Below is a small trained network, with its code and all its weights. Each question gives an input and a class and asks what happens when units are switched off, that is, made to give their printed mean instead of their output.

import numpy as np


def w(rows, s, z=0):
    codes = np.array(rows[::2]) - 128.0
    scale = np.full(codes.shape[1], s)
    scale[-1] = z or s
    return codes * scale


def f(y):
    return np.maximum(y, 0)


def log_softmax(a):
    a = a - a.max(-1, keepdims=True)
    return a - np.log(np.exp(a).sum(-1, keepdims=True))


def net(x, mask):
    res = np.array(x, float).reshape(1, 3) / 4 @ E
    y = f(res @ A[0][:, :-1].T + A[0][:, -1])
    res = res + np.where(mask, y, B[0][:, -1]) @ B[0][:, :-1]
    return log_softmax(res[-1] @ U[:, :-1].T + U[:, -1])


A, B = {}, {}
E = w([
[122,219,254,63,131,152,69,86,106,174,16],'x0',
[82,147,59,39,161,170,99,34,31,77,156],'x1',
[238,23,145,85,177,68,50,135,189,122,101],'x2',
],0.0092)
A[0] = w([
[43,213,149,175,67,175,179,123,118,138,122,115],'n0',
[70,248,149,116,87,230,186,114,58,177,103,155],'n1',
[136,67,124,1,231,180,54,103,107,109,87,117],'n2',
[150,27,139,215,158,50,185,197,225,175,134,83],'n3',
[104,87,73,60,164,151,139,93,114,26,129,254],'n4',
[129,208,221,113,138,98,71,115,86,207,36,219],'n5',
],0.009,0.0024)
B[0] = w([
[117,147,48,172,126,195,138,143,114,165,132,209],'n0',
[52,152,136,189,91,127,198,102,72,129,73,236],'n1',
[163,115,73,98,204,160,69,141,98,136,124,217],'n2',
[150,134,87,69,155,4,98,105,178,59,135,249],'n3',
[157,110,149,142,76,206,151,83,159,127,133,210],'n4',
[122,129,104,175,81,66,98,112,223,82,36,243],'n5',
],0.013,0.015)
U = w([
[75,97,142,196,101,180,197,79,104,138,150,227],'0',
[114,121,176,66,186,84,118,167,82,200,206,1],'1',
[128,52,36,113,255,186,102,187,73,130,216,81],'2',
[118,52,139,66,185,29,50,65,199,61,128,238],'3',
],0.01,0.0026)

Each question gives the input, the list of numbers given to net, and the class t.
The units are the neurons (one row each of A and B). Each row of codes is followed by its name. A weight is (code - 128) times the scale printed after its matrix; where a second scale follows, it is the last column's (A, B and U).
mask holds one flag per neuron, in row order. A switched-off neuron (its flag False) gives its mean, the last column of its row in B, instead of its output. The means were averaged over made-up inputs and are rounded, as every weight is.
A unit's drop is (log p(t) with every unit on - log p(t) with that unit switched off) / (log p(t) with every unit on - log p(t) with every unit switched off).
unit that matters most: the unit with the biggest drop
k most important neurons: the k neurons with the biggest drops, biggest first
drop of u: that unit's drop, to one decimal
input [-4,5,0], class 2: unit that matters most	n1
input [8,-2,-1], class 0: 2 most important neurons	[n3; n1]
input [-1,2,1], class 2: 2 most important neurons	[n5; n3]
input [-5,-3,-4], class 3: 3 most important neurons	[n3; n2; n1]
input [0,-4,-3], class 0: 2 most important neurons	[n2; n5]
input [2,8,4], class 2: 2 most important neurons	[n2; n3]
input [-5,-3,-5], class 2: 3 most important neurons	[n5; n1; n4]
input [-5,4,1], class 0: 3 most important neurons	[n3; n4; n2]
input [1,6,1], class 2: 2 most important neurons	[n2; n3]
input [-2,4,6], class 2: 2 most important neurons	[n5; n3]
input [3,8,5], class 2: 2 most important neurons	[n2; n3]
input [3,-3,-1], class 0: drop of n2	0.3
input [-3,-5,-4], class 3: drop of n3	3.1
input [4,8,-2], class 0: drop of n1	0.0
